[[-43  43  57 -29  44 -14 -45   1  43 -10 -28]
 [-61  39  51   0  22 -33 -34 -36  29 -30 -17]
 [-47  47  47 -26  45 -26 -57  23  49  -8 -10]]
|
[[-61  39  51   0  22 -33 -34 -36  29 -30 -17]
 [-47  47  47 -26  45 -26 -57  23  49  -8 -10]
 [-43  43  57 -29  44 -14 -45   1  43 -10 -28]]

[[ 35  21  61 -23]
 [  5  27 -32  43]
 [-14 -16  26  22]
 [  7 -56  -6  15]
 [ 53 -46  47 -25]
 [ 37   0   0  11]
 [ 30  27 -24  49]
 [ 25 -24 -34  15]
 [ 28  63  -3  39]
 [ 20  -6   7 -10]
 [ 41 -31  12   3]
 [-16  52  19  22]]
|
[[-16  52  19  22]
 [-14 -16  26  22]
 [  5  27 -32  43]
 [  7 -56  -6  15]
 [ 20  -6   7 -10]
 [ 25 -24 -34  15]
 [ 28  63  -3  39]
 [ 30  27 -24  49]
 [ 35  21  61 -23]
 [ 37   0   0  11]
 [ 41 -31  12   3]
 [ 53 -46  47 -25]]

[[ 27  32  16 -16  29   3  -1  31  -5  68 -28]
 [ 23   5  60  19  16 -51   2 -13 -16 -13  39]]
|
[[ 23   5  60  19  16 -51   2 -13 -16 -13  39]
 [ 27  32  16 -16  29   3  -1  31  -5  68 -28]]

[[  5 -11]
 [-10   6]
 [ 20 -19]
 [ 58 -30]
 [ 45 -23]
 [ 37 -20]
 [ 59 -30]
 [ 33 -20]
 [-12  11]
 [ 74 -52]]
|
[[-12  11]
 [-10   6]
 [  5 -11]
 [ 20 -19]
 [ 33 -20]
 [ 37 -20]
 [ 45 -23]
 [ 58 -30]
 [ 59 -30]
 [ 74 -52]]

[[ 62 -51  -3  11 -18  -4  23 -15  16  52]
 [ 67 -56  -3  13 -40   0  11  -5  21  70]
 [ 20 -31 -22   6 -13  -2  11 -10   5  16]
 [ 16 -26   0   3 -17   7   2  -4   0   1]
 [ 35 -48  29   2   0 -20   5 -26  16  35]
 [ 48 -71 -44   9 -24 -11  14 -18  47  40]]
|
[[ 16 -26   0   3 -17   7   2  -4   0   1]
 [ 20 -31 -22   6 -13  -2  11 -10   5  16]
 [ 35 -48  29   2   0 -20   5 -26  16  35]
 [ 48 -71 -44   9 -24 -11  14 -18  47  40]
 [ 62 -51  -3  11 -18  -4  23 -15  16  52]
 [ 67 -56  -3  13 -40   0  11  -5  21  70]]

[[ -2  16  29  15 -34   5   9]
 [  4  11 -67   7  -8  22 -11]
 [-17 -27  14  -5 -25  11  23]
 [-19   3 -15 -13 -18 -20  -6]
 [ -9  -5  -9 -24  13   9 -13]
 [ -4 -32  -4  39 -32   2  17]
 [-11 -31  32  18 -18  -5  19]
 [  1   7  24   2 -27 -19 -15]]
|
[[-19   3 -15 -13 -18 -20  -6]
 [-17 -27  14  -5 -25  11  23]
 [-11 -31  32  18 -18  -5  19]
 [ -9  -5  -9 -24  13   9 -13]
 [ -4 -32  -4  39 -32   2  17]
 [ -2  16  29  15 -34   5   9]
 [  1   7  24   2 -27 -19 -15]
 [  4  11 -67   7  -8  22 -11]]

[[ 74 -58 -29 -35  19]
 [ 49  66  51  50  -9]
 [ 50 -10  29  25  13]
 [ 29 -22  33 -22 -43]
 [ 48  15   2 -60 -31]
 [ 41 -31 -14 -42  51]
 [-11  55  -7 -61  55]
 [-63  46  48 -62  28]
 [ 56  64  58 -10 -30]]
|
[[-63  46  48 -62  28]
 [-11  55  -7 -61  55]
 [ 29 -22  33 -22 -43]
 [ 41 -31 -14 -42  51]
 [ 48  15   2 -60 -31]
 [ 49  66  51  50  -9]
 [ 50 -10  29  25  13]
 [ 56  64  58 -10 -30]
 [ 74 -58 -29 -35  19]]
